[106 110 103 148 139] = (103)
[137  88  74 132  87] = (69)
[127  76  59 146  91] = (115)
[123 145 135 123 142] = (19)
diff (103): [106 109 103 148 139] -> 1, [110]
diff (19): [123 145 135 124 142] -> 3, [123]
diff (115): [127  75  59 146  91] -> 1, [76]
diff (103): [106 110 102 148 139] -> 2, [103]
diff (115): [127  76  60 146  91] -> 2, [59]
diff (69): [137  88  75 132  87] -> 2, [74]
diff (103): [107 110 103 148 139] -> 0, [106]

[191 159 133 113 127 135 149  67  87 137 137 103 140 117 137 147  78  98
 156  95  54 157 127 156 130  52  88 163 134  98 139 162 121 132 148 132
 148  97 149 191 149 109  89 174  82] : (97)
[192 155 132 111 126 135 147  66  88 139 136 104 137 117 136 148  80  99
 155  95  53 159 127 155 133  50  87 162 134  97 136 164 120 134 147 135
 147  99 146 189 150 109  88 173  80] : (74)
[191 159 133 113 127 135 149  67  87 137 137 103 140 117 137 147  78  98
 156  95  54 157 127 156 130  52  88 163 134  98 139 162 121 132 148 132
 145  97 149 191 149 109  89 174  82] : (155)
[190 142 130 101 125 120 136  65  93 143 131 117 133 112 131 141  90  99
 157  97  60 159 124 159 137  46  90 163 140  95 132 170 124 142 143 151
 151 114 139 184 160 114  86 181  78] : (14)
[154 131 138 109 147 118 120 137 103 126 131 118 134 120 141 103 139  98
 133 125  85 128 141 110 142 124 133 124 109 108 154 116 148  92 129 143
 114 112 124 129 140 106 117 119 148] : (96)
[192 162 134 116 129 139 150  65  88 133 139  99 139 116 135 150  76 102
 158  95  54 157 125 154 132  55  87 162 131  98 143 163 120 127 150 128
 144  96 151 188 142 108  90 172  81] : (160)
[178 160 150 107 148 117 122  56 108 122 134 117 121 109 115 141 110 108
 164 101  79 145 112 156 136  53 105 160 138  90 147 195 139 122 143 154
 159 127 147 157 154 148 100 200  60] : (114)
[181 179 159 122 156 132 135  53 106 111 143 104 124 111 117 151  98 112
 164 100  73 129 115 153 134  58 103 156 131  92 157 193 137 109 145 132
 155 113 157 156 142 146 105 120  64] : (63)
[187 141 129 101 127 118 132  64  94 144 129 117 132 112 129 141  96 100
 159  99  63 158 123 156 138  46  91 165 138  91 132 174 124 144 142 157
 151 118 138 183 162 122  85 182  74] : (169)
[181 179 159 122 156 132 135  53 106 111 143 104 124 111 117 151  98 112
 164 100  73 139 115 153 134  58 103 156 131  92 157 193 137 109 145 132
 155 113 157 156 142 146 105 194  64] : (81)
[181 179 159 122 156 132 135  53 106 111 143 104 124 111 117 151  98 112
 164 100  73 129 115 153 134  58 103 156 131  90 149 196 139 118 143 147
 161 124 149 156 152 149 100 200  61] : (88)
diff (114): [178 160 150 107 148 117 121  56 108 122 134 117 121 109 115 141 110 108
 164 101  79 145 112 156 136  53 105 160 138  90 147 195 139 122 143 154
 159 127 147 157 154 148 100 200  60] -> 6, [122]
diff (97): [191 158 133 113 127 135 149  67  87 137 137 103 140 117 137 147  78  98
 156  95  54 157 127 156 130  52  88 163 134  98 139 162 121 132 148 132
 148  97 149 191 149 109  89 174  82] -> 1, [159]
diff (96): [154 131 138 109 147 118 120 137 103 126 131 118 134 120 141 103 139  98
 133 125  85 128 141 110 142 124 133 124 109 107 154 116 148  92 129 143
 114 112 124 129 140 106 117 119 148] -> 29, [108]
diff (114): [178 160 150 107 148 117 122  56 108 122 134 117 121 109 115 141 110 108
 164 101  79 145 112 156 136  53 105 160 138  90 148 195 139 122 143 154
 159 127 147 157 154 148 100 200  60] -> 30, [147]
diff (169): [187 141 129 101 127 118 132  64  94 144 129 117 132 112 129 141  96 100
 159  99  63 158 123 156 138  46  91 165 138  91 132 174 124 144 142 157
 151 118 138 183 161 122  85 182  74] -> 40, [162]
diff (74): [192 155 132 111 126 135 147  66  88 139 136 104 137 117 136 148  80  99
 155  95  53 159 127 155 133  50  87 162 134  97 136 164 120 134 147 135
 147  99 146 189 150 109  88 173  81] -> 44, [80]
diff (96): [154 131 138 109 147 118 120 137 103 126 131 118 134 120 140 103 139  98
 133 125  85 128 141 110 142 124 133 124 109 108 154 116 148  92 129 143
 114 112 124 129 140 106 117 119 148] -> 14, [141]

[148 163 118 133 146]  (130)
[114  90 176 156 120]  (79)
[137 138 119 176 125]  (137)
[110  85 172 168 115]  (189)
[117 123 116 109 119]  (124)
[148 167 106 144 138]  (21)
[149 168 111 135 143]  (58)
[110  96 168 194 109]  (140)
[117 111 151 199 112]  (27)
[131 137 120 182 122]  (123)
[160 172 115  74 164]  (76)
diff (27): [117 111 151 200 112] -> 3, [199]
diff (76): [160 172 116  74 164] -> 2, [115]
diff (140): [110  96 168 194 108] -> 4, [109]
diff (189): [110  85 171 168 115] -> 2, [172]
diff (21): [148 166 106 144 138] -> 1, [167]

[119 138 161 106 100] : (113)
[106 139 158 124  91] : (182)
[141 104 125 137 159] : (11)
[136 147 133 114  93] : (170)
[129 135 153 119  93] : (37)
[137 104 102 131 186] : (161)
[112 133 116 129 123] : (5)
[122 141 147 115 123] : (30)
[ 85 194 198  75  43] : (202)
[124 154 143 112 107] : (53)
[125 144 153 128 103] : (72)
diff (202): [ 85 194 197  75  43] -> 2, [198]
diff (113): [119 138 160 106 100] -> 2, [161]

[ 57  70  90 193 150]  (195)
[138 150 111 134  76]  (165)
[ 82 181 192 165 165]  (40)
[174 137  86  71  75]  (85)
[100  43 109 155 133]  (46)
[138 150 132 174 144]  (95)
[189  70  90 193 150]  (150)
[100 132  78 185  65]  (148)
[192 191 120  73  88]  (99)
[137 134 110 124 148]  (154)
[ 94  62  87 191 125]  (3)
diff (46): [100  43 109 155 134] -> 4, [133]
diff (85): [174 138  86  71  75] -> 1, [137]

[160 144 112 135 148 153 166  86 185 114 137 111 102 127 125 123 187 135
  91 119 125 161 154 156 133 131 127 109 151 136 181] : (112)
[153 141 112 146 148 136 166  86 185 114 172 129 102 127 126 123 187 135
 140 119 125 161 154 156 133 133 120 109 181 136 184] : (12)
[153 141 112 147 148 136 166  86 185 114 143 111 102 127 126 123 187 135
 140 119 125 161 154 132 133 131 120 109 181 136 201] : (38)
[153 141 112 113 148 136 166  87 185 114 137 111 128 127 140 123 166 135
 140  82 125 161 126 156 133 131  86 123 181 136 184] : (109)
[153 141 112 135 148 136 141  86 185 114 137 111 102 127 163 123 187 135
 140 135 125 161 158 156 133 131 120 126 181 136 184] : (129)
[153 154 112 135 148 136 137  86 185 114 137 111 102 127 158 123 187 135
 140 121 125 161 186 153 133 131 120 121 181 136 184] : (16)
[153 141 106 135 148 136 166  86 185 114 137 174  95 127 126 123 180 135
 142 119 125 104 154 156 133 131 120 109 181 136 164] : (116)
[150 141 112 135 148 125 166  86 185 114 137 111 102 127 126 123 187 157
 140 119 154 161 154 156 103 131 120 109 171 133 164] : (61)
diff (16): [154 154 112 135 148 136 137  86 185 114 137 111 102 127 158 123 187 135
 140 121 125 161 186 153 133 131 120 121 181 136 184] -> 0, [153]
diff (109): [153 141 112 113 148 136 166  87 185 115 137 111 128 127 140 123 166 135
 140  82 125 161 126 156 133 131  86 123 181 136 184] -> 9, [114]
diff (38): [153 141 112 147 148 136 166  86 185 114 143 111 102 127 126 123 187 135
 140 119 124 161 154 132 133 131 120 109 181 136 201] -> 20, [125]

[126 126 126 128 132 131 125 125 137] = (2)
[108 134 200 184 102 130 128 154 127] = (80)
[142 124  85  84 136 120 137 116 138] = (29)
[126 126 126 128 132 131 125 125 130] = (25)
[142 124  85  84 102 120 137 116 138] = (86)
diff (29): [142 124  85  83 136 120 137 116 138] -> 3, [84]
diff (86): [142 124  85  84 102 119 137 116 138] -> 5, [120]

